Below is a small trained network, with its code and all its weights. Each question gives an input and a target symbol and asks what happens when units are switched off, that is, made to give their printed mean instead of their output.

import numpy as np


def w(rows, s, z=0):
    codes = np.array(rows[::2]) - 128.0
    scale = np.full(codes.shape[1], s)
    scale[-1] = z or s
    return codes * scale


def f(y):
    return y / 2 * (1 + np.tanh(0.7978845608 * (y + 0.044715 * y**3)))


def softmax(a):
    e = np.exp(a - a.max(-1, keepdims=True))
    return e / e.sum(-1, keepdims=True)


def log_softmax(a):
    a = a - a.max(-1, keepdims=True)
    return a - np.log(np.exp(a).sum(-1, keepdims=True))


def net(x, mask):
    ids = ['ΔΛΠΩαβεζημτ'.index(c) for c in x.split()]
    T = len(ids)
    res = E[ids] + P[:T]
    u = 0
    for l in range(2):
        q, k, v = (res @ M[l].T for M in (Q, K, V))
        z = softmax(np.where(np.tri(T) > 0, q @ k.T / 3**0.5, -1e9)) @ v
        res = res + np.where(mask[u], z, O[l][:, -1]) @ O[l][:, :-1]
        u += 1
        y = f(res @ A[l][:, :-1].T + A[l][:, -1])
        res = res + np.where(mask[u : u + 8], y, B[l][:, -1]) @ B[l][:, :-1]
        u += 8
    return log_softmax(res[-1] @ U[:, :-1].T + U[:, -1])


Q, K, V, O, A, B = {}, {}, {}, {}, {}, {}
E = w([
[168,145,133],'Δ',
[168,143,126],'Λ',
[170,142,130],'Π',
[167,144,122],'Ω',
[166,145,133],'α',
[168,142,123],'β',
[181,96,94],'ε',
[90,27,107],'ζ',
[87,32,123],'η',
[108,179,139],'μ',
[1,157,149],'τ',
],0.02)
P = w([
[139,115,109],'0',
[139,119,109],'1',
[140,127,108],'2',
[134,128,112],'3',
[130,131,121],'4',
[125,132,132],'5',
[122,133,146],'6',
[118,133,166],'7',
[115,134,181],'8',
[111,134,207],'9',
[108,130,226],'10',
[107,130,250],'11',
],0.017)
Q[0] = w([
[3,204,109],'L0H0',
[205,96,102],'L0H0',
[234,74,143],'L0H0',
],0.013)
K[0] = w([
[52,255,169],'L0H0',
[167,58,73],'L0H0',
[178,60,114],'L0H0',
],0.014)
V[0] = w([
[133,184,224],'L0H0',
[71,55,127],'L0H0',
[118,185,255],'L0H0',
],0.0064)
O[0] = w([
[95,148,35,34],'L0H0',
[157,125,129,131],'L0H0',
[77,141,1,2],'L0H0',
],0.0081,0.0046)
A[0] = w([
[77,155,48,111],'L0N0',
[46,162,74,2],'L0N1',
[78,179,46,163],'L0N2',
[228,154,98,41],'L0N3',
[200,255,138,77],'L0N4',
[138,237,156,202],'L0N5',
[235,185,107,28],'L0N6',
[38,73,152,67],'L0N7',
],0.0096,0.0031)
B[0] = w([
[108,102,66,184],'L0N0',
[28,119,46,186],'L0N1',
[136,100,66,208],'L0N2',
[47,64,160,220],'L0N3',
[85,63,126,237],'L0N4',
[187,66,46,254],'L0N5',
[41,32,162,233],'L0N6',
[2,101,169,143],'L0N7',
],0.0081,0.0034)
Q[1] = w([
[71,221,122],'L1H0',
[130,238,96],'L1H0',
[97,254,192],'L1H0',
],0.0058)
K[1] = w([
[234,254,138],'L1H0',
[212,189,198],'L1H0',
[253,194,227],'L1H0',
],0.005)
V[1] = w([
[42,192,152],'L1H0',
[210,103,29],'L1H0',
[254,143,195],'L1H0',
],0.0074)
O[1] = w([
[72,133,117,118],'L1H0',
[246,96,77,142],'L1H0',
[183,160,172,1],'L1H0',
],0.011,0.0098)
A[1] = w([
[147,61,130,179],'L1N0',
[57,119,55,174],'L1N1',
[119,156,182,163],'L1N2',
[138,254,91,185],'L1N3',
[166,127,34,28],'L1N4',
[29,127,110,94],'L1N5',
[187,176,245,246],'L1N6',
[155,224,56,4],'L1N7',
],0.0086,0.0034)
B[1] = w([
[166,133,82,211],'L1N0',
[174,149,172,251],'L1N1',
[45,123,118,147],'L1N2',
[122,55,89,129],'L1N3',
[91,85,164,169],'L1N4',
[242,174,137,226],'L1N5',
[121,188,203,242],'L1N6',
[158,72,255,145],'L1N7',
],0.0076,0.012)
U = w([
[141,155,98,146],'Δ',
[150,133,118,44],'Λ',
[149,147,117,76],'Π',
[146,145,116,69],'Ω',
[157,220,82,218],'α',
[155,174,118,168],'β',
[224,153,186,89],'ε',
[92,63,163,45],'ζ',
[31,98,144,253],'η',
[155,2,76,177],'μ',
[143,163,104,117],'τ',
],0.0077,0.0052)

Each question gives the input, a string of symbols that net reads in full, and the target symbol t.
The units are the heads (3 rows each of Q, K, V and O) and the neurons (one row each of A and B). Each row of codes is followed by its name. A weight is (code - 128) times the scale printed after its matrix; where a second scale follows, it is the last column's (O, A, B and U).
mask holds one flag per unit, layer by layer, with each layer's heads first. A switched-off unit (its flag False) gives its mean, the last column of its rows in O or B, instead of its output. The means were averaged over made-up inputs and are rounded, as every weight is.
A unit's drop is (log p(t) with every unit on - log p(t) with that unit switched off) / (log p(t) with every unit on - log p(t) with every unit switched off).
The circuit of an input: a set's keep is (log p(t) with only the set's units on - log p(t) with every unit switched off) / (log p(t) with every unit on - log p(t) with every unit switched off). Starting from the 12 units with the biggest drops (on a tie, the unit counted first), units are removed one at a time, each time the one whose removal leaves the highest keep (on an exact tie, the one counted first), for as long as the keep stays at least 0.8.
circuit, biggest first: the units of the circuit, biggest drop first
unit that matters most: the unit with the biggest drop
top k neurons: the k neurons with the biggest drops, biggest first
k most important neurons of layer l: the k neurons of layer l with the biggest drops, biggest first
drop when u is switched off: that unit's drop, to one decimal
input Δ ε ε μ ε Ω, target μ: circuit, biggest first : (L1N5 L1N6)
input Ω ε μ β η Π Δ Ω ε Ω η Λ, target η: circuit, biggest first : (L0N7 L1H0 L0N5)
input ε ε Δ ε Π μ β η Λ β μ α, target μ: 3 most important neurons of layer 0 : (L0N5 L0N1 L0N4)
input η ε Δ, target η: 2 most important neurons of layer 0 : (L0N7 L0N5)
input ε Λ ε ε μ ε ε μ μ τ, target α: circuit, biggest first : (L1N5 L0H0)
input ε ε Π ε β ε Λ ε μ ε η β, target η: 4 most important neurons of layer 0 : (L0N7 L0N5 L0N6 L0N3)
input μ ε η β ε μ β β ζ μ ε ζ, target μ: unit that matters most : L0H0
input Δ ε η α, target η: 2 most important neurons of layer 1 : (L1N5 L1N1)
input Δ α ε ε η, target η: circuit, biggest first : (L1H0 L0N7)
input β ε μ ε ε ε μ μ Δ, target μ: 3 most important neurons of layer 0 : (L0N5 L0N1 L0N4)
input η η Δ ζ, target η: 3 most important neurons of layer 1 : (L1N5 L1N1 L1N2)
input ε η β ε ε ε ε β η Π, target η: circuit, biggest first : (L0N7 L1H0 L0N5)
input μ ε μ Λ β ε Λ μ Ω, target μ: 2 most important neurons of layer 0 : (L0N5 L0N1)
input β Λ ε ε μ μ ε, target μ: top 2 neurons : (L0N1 L1N6)
input Π Δ ε η η ε, target η: circuit, biggest first : (L1H0 L0N7 L0N5)
input ε ε β Δ η ε η ε Ω, target η: unit that matters most : L0N7
input ε β β η ε, target η: top 2 neurons : (L0N7 L1N5)
input Λ α μ ε β Π μ ε Π, target μ: top 3 neurons : (L0N5 L0N4 L0N1)
input β β ε ε η μ ε Δ Λ α μ Π, target μ: 2 most important neurons of layer 0 : (L0N5 L0N1)
input β Π ε ε β ε ε ε Λ μ ε, target μ: 2 most important neurons of layer 0 : (L0N1 L0N0)
input μ ε μ ε α μ ε Ω μ μ μ α, target μ: unit that matters most : L0H0
input β ε β α η Π Π, target η: top 2 neurons : (L0N7 L1N5)
input μ η ε ε ε ε β Π Π μ ε η, target μ: top 4 neurons : (L0N1 L0N2 L0N0 L1N6)
input Π μ ε ε η η μ μ Λ, target μ: 3 most important neurons of layer 0 : (L0N5 L0N1 L0N4)
input ε β ε α η η η ε β, target η: top 2 neurons : (L0N7 L1N5)
input Ω μ ε ε Π η η Ω, target η: top 3 neurons : (L0N7 L1N5 L1N1)
input β μ Δ, target μ: 2 most important neurons of layer 0 : (L0N4 L0N5)
input ε ε ε ε ε ε ε β ε ε, target ε: top neuron : (L1N6)
input Π η Ω η ε ε Δ μ ε μ η, target μ: drop when L1N6 is switched off : 0.5
